Here is a tiny trained network, its code and every weight. The questions are about switching its units off for an input and a class, where a switched-off unit gives its printed mean instead of its output.

import numpy as np


def w(rows, s, z=0):
    codes = np.array(rows[::2]) - 128.0
    scale = np.full(codes.shape[1], s)
    scale[-1] = z or s
    return codes * scale


def norm(h):
    return h / np.sqrt((h * h).mean(-1, keepdims=True) + 1e-5)


def f(y):
    return np.maximum(y, 0)


def log_softmax(a):
    a = a - a.max(-1, keepdims=True)
    return a - np.log(np.exp(a).sum(-1, keepdims=True))


def net(x, mask):
    res = np.array(x, float).reshape(1, 8) / 4 @ E
    u = 0
    for l in range(4):
        y = f(norm(res) @ A[l][:, :-1].T + A[l][:, -1])
        res = res + np.where(mask[u : u + 3], y, B[l][:, -1]) @ B[l][:, :-1]
        u += 3
    return log_softmax(norm(res)[-1] @ U[:, :-1].T + U[:, -1])


A, B = {}, {}
E = w([
[108,174,162,190,179,212,40,97,173,141,129],'x0',
[125,163,63,134,149,171,160,254,169,69,115],'x1',
[128,131,128,125,128,124,127,124,135,121,136],'x2',
[119,149,191,133,133,142,171,110,100,62,99],'x3',
[129,124,128,129,126,135,130,128,126,133,120],'x4',
[52,75,73,140,166,126,95,125,63,76,135],'x5',
[125,104,176,80,159,176,145,167,72,147,232],'x6',
[212,111,141,76,153,117,49,147,103,87,99],'x7',
],0.0052)
A[0] = w([
[75,193,246,98,169,114,217,94,80,3,70,11],'L0N0',
[158,104,92,106,131,53,206,110,102,114,155,128],'L0N1',
[111,84,38,108,126,63,52,180,188,248,184,3],'L0N2',
],0.0052,0.0047)
B[0] = w([
[246,92,17,163,52,182,147,82,128,134,163,251],'L0N0',
[117,72,189,197,169,157,66,168,197,171,103,247],'L0N1',
[255,142,79,191,49,201,211,47,61,37,136,219],'L0N2',
],0.0068,0.0027)
A[1] = w([
[94,137,127,81,126,78,106,18,50,162,136,46],'L1N0',
[133,177,68,176,137,2,131,104,123,120,25,5],'L1N1',
[239,113,109,8,184,65,10,159,111,84,104,4],'L1N2',
],0.0053,0.0034)
B[1] = w([
[138,198,125,119,77,132,119,254,139,73,124,185],'L1N0',
[101,100,119,5,113,187,117,76,230,117,102,192],'L1N1',
[97,227,122,169,166,105,240,78,72,172,64,254],'L1N2',
],0.0076,0.0034)
A[2] = w([
[9,121,97,159,86,116,221,111,186,183,188,3],'L2N0',
[101,122,212,108,2,30,58,6,52,173,148,15],'L2N1',
[31,61,37,134,181,95,86,84,44,19,124,141],'L2N2',
],0.0048,0.0027)
B[2] = w([
[184,228,136,87,202,70,128,81,10,97,2,189],'L2N0',
[123,183,8,129,124,144,113,254,127,44,107,194],'L2N1',
[199,185,190,131,54,127,169,143,196,229,133,252],'L2N2',
],0.0083,0.0036)
A[3] = w([
[144,34,113,72,101,2,220,163,123,119,107,58],'L3N0',
[127,128,157,64,158,147,167,158,57,154,222,82],'L3N1',
[149,175,154,119,83,93,145,188,202,147,90,254],'L3N2',
],0.0077,0.0036)
B[3] = w([
[118,244,177,255,186,227,11,100,193,123,148,168],'L3N0',
[79,63,47,69,82,79,107,37,246,90,14,173],'L3N1',
[80,22,157,81,141,86,135,142,45,139,231,254],'L3N2',
],0.0062,0.0095)
U = w([
[249,125,68,190,52,194,163,79,120,102,140,150],'0',
[129,231,139,123,175,83,194,94,57,154,31,118],'1',
[71,73,102,38,107,137,110,71,223,120,72,54],'2',
[80,126,85,115,134,114,118,245,81,70,169,251],'3',
[98,141,204,237,185,177,35,109,159,160,158,12],'4',
[136,85,190,92,100,91,162,106,86,204,200,157],'5',
],0.011,0.0029)

Each question gives the input, the list of numbers given to net, and the class t.
The units are the neurons (one row each of A and B). Each row of codes is followed by its name. A weight is (code - 128) times the scale printed after its matrix; where a second scale follows, it is the last column's (A, B and U).
mask holds one flag per neuron, layer by layer. A switched-off neuron (its flag False) gives its mean, the last column of its row in B, instead of its output. The means were averaged over made-up inputs and are rounded, as every weight is.
A unit's drop is (log p(t) with every unit on - log p(t) with that unit switched off) / (log p(t) with every unit on - log p(t) with every unit switched off).
The circuit of an input: a set's keep is (log p(t) with only the set's units on - log p(t) with every unit switched off) / (log p(t) with every unit on - log p(t) with every unit switched off). Starting from all 12 units, units are removed one at a time, each time the one whose removal leaves the highest keep (on an exact tie, the one counted first), for as long as the keep stays at least 0.8.
units of the circuit, in order: the units of the circuit, biggest drop first
unit that matters most: the unit with the biggest drop
k most important neurons: the k neurons with the biggest drops, biggest first
top k neurons in layer l: the k neurons of layer l with the biggest drops, biggest first
drop of u: that unit's drop, to one decimal
input [-8,2,3,-7,-2,-3,8,-6], class 2: units of the circuit, in order	(L3N1)
input [5,-7,8,5,2,-7,7,5], class 2: 4 most important neurons	(L3N1, L2N2, L0N2, L2N0)
input [-7,2,-4,-5,0,-7,0,-3], class 4: units of the circuit, in order	(L3N0, L2N2)
input [-3,-8,-7,-7,-2,7,6,2], class 3: 3 most important neurons	(L2N1, L1N0, L0N0)
input [-4,3,4,-7,7,4,3,7], class 0: 2 most important neurons	(L0N2, L2N0)
input [4,2,-7,5,3,-5,6,1], class 2: units of the circuit, in order	(L3N1, L0N2, L2N2, L0N1)
input [2,2,-8,-2,3,-6,-5,1], class 5: 2 most important neurons	(L3N2, L3N1)
input [-2,-8,-4,7,-5,-8,7,-4], class 3: units of the circuit, in order	(L2N1, L2N2)
input [-2,-1,-7,2,-6,5,-2,-3], class 5: units of the circuit, in order	(L2N2, L3N2)
input [-2,-7,4,-5,0,2,-6,-1], class 3: 3 most important neurons	(L2N1, L1N0, L3N1)
input [-1,5,-2,-4,3,5,6,5], class 2: 3 most important neurons	(L3N1, L2N0, L2N1)
input [6,-5,-3,5,-5,-5,-8,-1], class 2: top 2 neurons in layer 1	(L1N1, L1N2)
input [7,6,1,0,-5,5,-7,4], class 2: 3 most important neurons	(L1N1, L3N0, L0N1)
input [-1,-4,6,-8,1,-7,5,-6], class 0: units of the circuit, in order	(L0N2)
input [4,6,4,1,4,-2,-6,6], class 1: 2 most important neurons	(L1N2, L3N1)
input [2,-2,-8,7,1,-1,3,3], class 0: 2 most important neurons	(L0N0, L3N2)
input [7,-3,-1,-7,0,3,-7,-5], class 0: top 2 neurons in layer 0	(L0N2, L0N1)
input [2,-7,1,-1,-5,-6,5,6], class 3: 2 most important neurons	(L2N1, L2N2)
input [3,-8,-1,4,2,4,-7,3], class 3: 4 most important neurons	(L2N1, L1N0, L3N1, L3N2)
input [1,-1,6,2,-6,8,4,-3], class 5: unit that matters most	L2N2
input [-1,-8,-2,8,-2,-2,-8,2], class 0: 2 most important neurons	(L0N0, L3N1)
input [7,-3,1,7,-5,3,-3,-6], class 0: top 2 neurons in layer 0	(L0N0, L0N1)
input [-4,-4,8,-5,8,-3,6,5], class 2: top 2 neurons in layer 0	(L0N0, L0N1)
input [3,1,-5,-3,-5,1,-3,-5], class 1: drop of L0N0	0.2
